Here is a tiny trained network, its code and every weight. The questions are about switching its units off for an input and a target symbol, where a switched-off unit gives its printed mean instead of its output.

import numpy as np


def w(rows, s, z=0):
    codes = np.array(rows[::2]) - 128.0
    scale = np.full(codes.shape[1], s)
    scale[-1] = z or s
    return codes * scale


def norm(h):
    return h / np.sqrt((h * h).mean(-1, keepdims=True) + 1e-5)


def f(y):
    return y / 2 * (1 + np.tanh(0.7978845608 * (y + 0.044715 * y**3)))


def softmax(a):
    e = np.exp(a - a.max(-1, keepdims=True))
    return e / e.sum(-1, keepdims=True)


def log_softmax(a):
    a = a - a.max(-1, keepdims=True)
    return a - np.log(np.exp(a).sum(-1, keepdims=True))


def net(x, mask):
    ids = ['Ωαβγζηξφ'.index(c) for c in x.split()]
    T = len(ids)
    res = E[ids] + P[:T]
    q, k, v = (norm(res) @ M[0].T for M in (Q, K, V))
    z = softmax(np.where(np.tri(T) > 0, q @ k.T / 4**0.5, -1e9)) @ v
    res = res + np.where(mask[0], z, O[0][:, -1]) @ O[0][:, :-1]
    y = f(norm(res) @ A[0][:, :-1].T + A[0][:, -1])
    res = res + np.where(mask[1:9], y, B[0][:, -1]) @ B[0][:, :-1]
    return log_softmax(norm(res)[-1] @ U[:, :-1].T + U[:, -1])


Q, K, V, O, A, B = {}, {}, {}, {}, {}, {}
E = w([
[80,122,140,250,158],'Ω',
[78,110,99,73,156],'α',
[23,113,140,215,172],'β',
[128,153,144,130,146],'γ',
[102,141,130,184,107],'ζ',
[152,109,65,53,151],'η',
[128,108,75,51,150],'ξ',
[98,115,91,76,156],'φ',
],0.021)
P = w([
[221,2,156,105,131],'0',
[176,167,81,156,180],'1',
[107,184,98,155,206],'2',
[131,209,92,167,222],'3',
[121,227,140,187,226],'4',
[170,251,138,181,243],'5',
],0.0048)
Q[0] = w([
[70,176,17,94,189],'H1',
[127,72,198,73,108],'H1',
[135,121,134,90,105],'H1',
[72,240,63,187,255],'H1',
],0.0097)
K[0] = w([
[192,132,211,181,254],'H1',
[70,104,5,189,121],'H1',
[156,115,97,195,141],'H1',
[156,202,169,140,214],'H1',
],0.0084)
V[0] = w([
[145,135,109,109,104],'H1',
[177,7,130,114,118],'H1',
[117,75,167,132,87],'H1',
[175,176,179,108,120],'H1',
],0.013)
O[0] = w([
[33,79,84,183,76,65],'H1',
[184,165,227,152,234,2],'H1',
[130,28,215,128,140,26],'H1',
[45,3,61,173,141,164],'H1',
],0.0075,0.0055)
A[0] = w([
[114,60,173,140,198,27],'N1',
[129,67,87,160,106,25],'N2',
[254,198,194,144,143,245],'N3',
[150,133,113,23,140,230],'N4',
[132,69,128,51,51,193],'N5',
[149,90,155,127,208,34],'N6',
[160,120,58,146,155,252],'N7',
[132,179,88,137,116,229],'N8',
],0.014,0.0025)
B[0] = w([
[210,29,134,105,110,184],'N1',
[112,214,102,89,123,152],'N2',
[26,208,128,156,245,230],'N3',
[96,166,186,129,210,217],'N4',
[61,194,56,180,202,150],'N5',
[155,42,31,174,37,183],'N6',
[125,98,204,100,130,238],'N7',
[130,70,168,65,83,254],'N8',
],0.011,0.0074)
U = w([
[37,132,169,168,254,152],'Ω',
[68,127,215,89,133,149],'α',
[173,153,164,120,104,189],'β',
[162,11,176,140,143,236],'γ',
[134,160,28,142,153,112],'ζ',
[174,167,89,143,159,102],'η',
[136,127,112,143,169,26],'ξ',
[105,124,94,141,162,4],'φ',
],0.0095,0.0042)

Each question gives the input, a string of symbols that net reads in full, and the target symbol t.
The units are the heads (4 rows each of Q, K, V and O) and the neurons (one row each of A and B). Each row of codes is followed by its name. A weight is (code - 128) times the scale printed after its matrix; where a second scale follows, it is the last column's (O, A, B and U).
mask holds one flag per unit, heads first, then neurons. A switched-off unit (its flag False) gives its mean, the last column of its rows in O or B, instead of its output. The means were averaged over made-up inputs and are rounded, as every weight is.
A unit's drop is (log p(t) with every unit on - log p(t) with that unit switched off) / (log p(t) with every unit on - log p(t) with every unit switched off).
The circuit of an input: a set's keep is (log p(t) with only the set's units on - log p(t) with every unit switched off) / (log p(t) with every unit on - log p(t) with every unit switched off). Starting from all 9 units, units are removed one at a time, each time the one whose removal leaves the highest keep (on an exact tie, the one counted first), for as long as the keep stays at least 0.8.
units of the circuit, in order: the units of the circuit, biggest drop first
most important unit: the unit with the biggest drop
top k neurons: the k neurons with the biggest drops, biggest first
drop of u: that unit's drop, to one decimal
input γ φ φ, target γ: units of the circuit, in order => (H1; N1)
input γ ζ ζ, target γ: units of the circuit, in order => (H1; N3)
input ζ α ζ, target α: units of the circuit, in order => (N8; H1)
input ζ β ξ, target Ω: most important unit => N4
input γ φ η, target γ: units of the circuit, in order => (H1; N3)
input γ φ ξ γ, target α: top 4 neurons => (N6; N1; N3; N7)
input γ ξ ξ β φ η, target γ: top 2 neurons => (N6; N3)
input ζ ζ η, target Ω: top 2 neurons => (N4; N5)
input γ ζ ζ φ, target γ: drop of H1 => 1.1
input γ β ζ β, target γ: drop of N1 => 0.3
input γ γ η, target Ω: drop of H1 => 0.0
